Here is a tiny trained network, its code and every weight. The questions are about switching its units off for an input and a class, where a switched-off unit gives its printed mean instead of its output.

import numpy as np


def w(rows, s, z=0):
    codes = np.array(rows[::2]) - 128.0
    scale = np.full(codes.shape[1], s)
    scale[-1] = z or s
    return codes * scale


def f(y):
    return y / 2 * (1 + np.tanh(0.7978845608 * (y + 0.044715 * y**3)))


def log_softmax(a):
    a = a - a.max(-1, keepdims=True)
    return a - np.log(np.exp(a).sum(-1, keepdims=True))


def net(x, mask):
    res = np.array(x, float).reshape(1, 3) / 4 @ E
    y = f(res @ A[0][:, :-1].T + A[0][:, -1])
    res = res + np.where(mask, y, B[0][:, -1]) @ B[0][:, :-1]
    return log_softmax(res[-1] @ U[:, :-1].T + U[:, -1])


A, B = {}, {}
E = w([
[212,128,122,59,187,63,77,105,198,139],'x0',
[82,152,103,175,143,79,165,132,154,77],'x1',
[67,79,53,125,99,93,158,40,10,107],'x2',
],0.013)
A[0] = w([
[21,91,99,164,15,143,255,110,88,58,216],'N1',
[178,150,172,157,157,113,49,153,210,135,205],'N2',
[95,199,203,250,121,241,177,170,151,86,255],'N3',
[104,93,46,169,91,25,75,132,170,54,78],'N4',
[33,85,82,204,179,99,176,111,129,86,129],'N5',
[172,183,167,58,118,166,154,169,197,130,138],'N6',
[201,106,89,95,170,58,193,28,146,55,163],'N7',
],0.007,0.0042)
B[0] = w([
[99,111,45,143,153,126,191,128,106,57,252],'N1',
[173,82,132,118,153,227,183,149,177,86,210],'N2',
[137,108,11,118,146,210,210,84,59,80,212],'N3',
[150,151,157,132,116,32,93,153,134,146,163],'N4',
[115,167,100,162,56,112,149,129,161,136,185],'N5',
[110,92,105,167,168,127,168,155,153,91,185],'N6',
[143,166,98,43,124,107,74,94,124,167,193],'N7',
],0.011,0.015)
U = w([
[70,190,89,172,34,112,139,130,137,146,58],'0',
[136,80,239,161,169,142,121,218,144,142,48],'1',
[146,96,158,2,141,145,7,82,95,232,252],'2',
[43,163,223,215,172,126,71,137,91,166,24],'3',
[124,85,42,128,133,183,248,110,95,70,189],'4',
[141,208,124,130,62,78,130,122,108,226,54],'5',
],0.0066,0.004)

Each question gives the input, the list of numbers given to net, and the class t.
The units are the neurons (one row each of A and B). Each row of codes is followed by its name. A weight is (code - 128) times the scale printed after its matrix; where a second scale follows, it is the last column's (A, B and U).
mask holds one flag per neuron, in row order. A switched-off neuron (its flag False) gives its mean, the last column of its row in B, instead of its output. The means were averaged over made-up inputs and are rounded, as every weight is.
A unit's drop is (log p(t) with every unit on - log p(t) with that unit switched off) / (log p(t) with every unit on - log p(t) with every unit switched off).
The circuit of an input: a set's keep is (log p(t) with only the set's units on - log p(t) with every unit switched off) / (log p(t) with every unit on - log p(t) with every unit switched off). Starting from all 7 units, units are removed one at a time, each time the one whose removal leaves the highest keep (on an exact tie, the one counted first), for as long as the keep stays at least 0.8.
units of the circuit, in order: the units of the circuit, biggest drop first
k most important neurons: the k neurons with the biggest drops, biggest first
drop when u is switched off: that unit's drop, to one decimal
input [6,-5,-8], class 1: 2 most important neurons : N3, N1
input [8,5,-8], class 1: units of the circuit, in order : N3
input [6,-6,-3], class 1: units of the circuit, in order : N3, N1, N6
input [3,1,5], class 5: 2 most important neurons : N3, N2
input [-2,-8,-1], class 2: 3 most important neurons : N1, N3, N2
input [5,0,-1], class 2: 3 most important neurons : N1, N3, N7
input [2,2,4], class 0: 2 most important neurons : N3, N2
input [0,-2,0], class 2: drop when N3 is switched off : 0.3
input [1,-3,-2], class 1: 2 most important neurons : N1, N3
input [5,7,1], class 5: drop when N4 is switched off : 0.1
input [6,-5,-5], class 1: 2 most important neurons : N3, N1
input [5,-3,-6], class 1: drop when N1 is switched off : 0.6
input [4,-4,-3], class 1: drop when N1 is switched off : 0.5
input [5,-6,0], class 2: units of the circuit, in order : N1
